Below are the code and all the weights of a small trained network. Each question names an input and a class and asks about switching units off, where a switched-off unit gives its printed mean instead of its output.

import numpy as np


def w(rows, s, z=0):
    codes = np.array(rows[::2]) - 128.0
    scale = np.full(codes.shape[1], s)
    scale[-1] = z or s
    return codes * scale


def f(y):
    return y / 2 * (1 + np.tanh(0.7978845608 * (y + 0.044715 * y**3)))


def log_softmax(a):
    a = a - a.max(-1, keepdims=True)
    return a - np.log(np.exp(a).sum(-1, keepdims=True))


def net(x, mask):
    res = np.array(x, float).reshape(1, 3) / 4 @ E
    y = f(res @ A[0][:, :-1].T + A[0][:, -1])
    res = res + np.where(mask, y, B[0][:, -1]) @ B[0][:, :-1]
    return log_softmax(res[-1] @ U[:, :-1].T + U[:, -1])


A, B = {}, {}
E = w([
[208,155,224,118,109,225,161,93,111],'x0',
[177,93,142,147,10,96,40,108,79],'x1',
[80,141,217,217,140,146,86,179,105],'x2',
],0.011)
A[0] = w([
[121,66,2,154,186,57,168,161,187,1],'N0',
[92,95,151,190,108,68,30,143,137,119],'N1',
[136,157,194,204,76,141,174,36,117,204],'N2',
[198,169,107,127,146,137,208,60,159,145],'N3',
[55,105,55,160,140,91,125,138,222,155],'N4',
[181,125,103,106,86,138,92,79,97,70],'N5',
[227,92,146,109,67,84,107,82,66,195],'N6',
[54,204,120,151,254,135,153,152,163,57],'N7',
[155,178,143,91,195,193,150,73,150,125],'N8',
[143,151,143,90,152,180,176,57,130,115],'N9',
[164,204,133,99,124,173,233,95,158,142],'N10',
[81,164,214,189,185,161,98,173,123,140],'N11',
[137,132,195,171,164,156,160,188,166,68],'N12',
[226,59,110,105,71,129,54,75,71,36],'N13',
[159,174,94,120,147,177,154,83,133,139],'N14',
[107,104,91,185,101,96,57,191,63,116],'N15',
[147,86,59,98,130,92,133,27,108,89],'N16',
[110,76,26,109,172,66,104,114,137,158],'N17',
[161,137,200,149,94,210,172,74,70,62],'N18',
],0.0075,0.0088)
B[0] = w([
[124,54,226,98,192,156,143,150,179,197],'N0',
[92,94,83,198,132,83,90,105,114,197],'N1',
[167,129,137,91,172,86,129,117,173,217],'N2',
[73,52,164,146,161,109,107,83,179,189],'N3',
[177,165,126,140,100,188,187,159,109,222],'N4',
[112,121,153,87,131,119,170,157,163,157],'N5',
[142,170,121,140,106,194,103,150,57,245],'N6',
[170,178,32,101,95,203,151,143,84,202],'N7',
[86,84,193,178,156,118,78,127,123,184],'N8',
[83,72,161,210,138,94,109,89,99,171],'N9',
[27,94,131,146,163,90,135,83,167,200],'N10',
[199,217,104,58,108,190,180,207,95,204],'N11',
[107,104,182,92,160,145,138,116,140,153],'N12',
[160,89,184,67,163,216,255,222,182,193],'N13',
[92,74,140,155,158,106,141,105,147,164],'N14',
[77,111,105,194,95,60,92,74,135,192],'N15',
[166,175,122,125,131,180,152,198,69,176],'N16',
[171,166,101,76,150,231,180,161,94,233],'N17',
[172,203,94,102,103,166,159,187,76,190],'N18',
],0.0072,0.011)
U = w([
[171,109,178,44,191,125,219,187,188,254],'0',
[189,181,54,104,110,130,173,182,37,3],'1',
[46,65,152,247,161,1,57,42,165,124],'2',
],0.0077,0.0017)

Each question gives the input, the list of numbers given to net, and the class t.
The units are the neurons (one row each of A and B). Each row of codes is followed by its name. A weight is (code - 128) times the scale printed after its matrix; where a second scale follows, it is the last column's (A, B and U).
mask holds one flag per neuron, in row order. A switched-off neuron (its flag False) gives its mean, the last column of its row in B, instead of its output. The means were averaged over made-up inputs and are rounded, as every weight is.
A unit's drop is (log p(t) with every unit on - log p(t) with that unit switched off) / (log p(t) with every unit on - log p(t) with every unit switched off).
top k neurons: the k neurons with the biggest drops, biggest first
drop when u is switched off: that unit's drop, to one decimal
input [5,8,-3], class 0: top 4 neurons => N13, N5, N2, N7
input [0,-8,3], class 1: top 3 neurons => N7, N0, N13
input [-3,-7,2], class 1: top 3 neurons => N7, N13, N2
input [-4,-7,2], class 1: top neuron => N7
input [-1,-5,2], class 1: top 2 neurons => N7, N0
input [7,7,-2], class 0: top 3 neurons => N13, N2, N5
input [-2,6,1], class 2: top 2 neurons => N11, N15
input [0,-2,4], class 1: top 3 neurons => N0, N13, N3
input [-7,-8,7], class 1: drop when N7 is switched off => 0.7
input [-2,8,2], class 2: drop when N15 is switched off => 0.2
input [1,-7,-2], class 2: drop when N8 is switched off => 0.1
input [4,5,-7], class 0: drop when N13 is switched off => 0.7
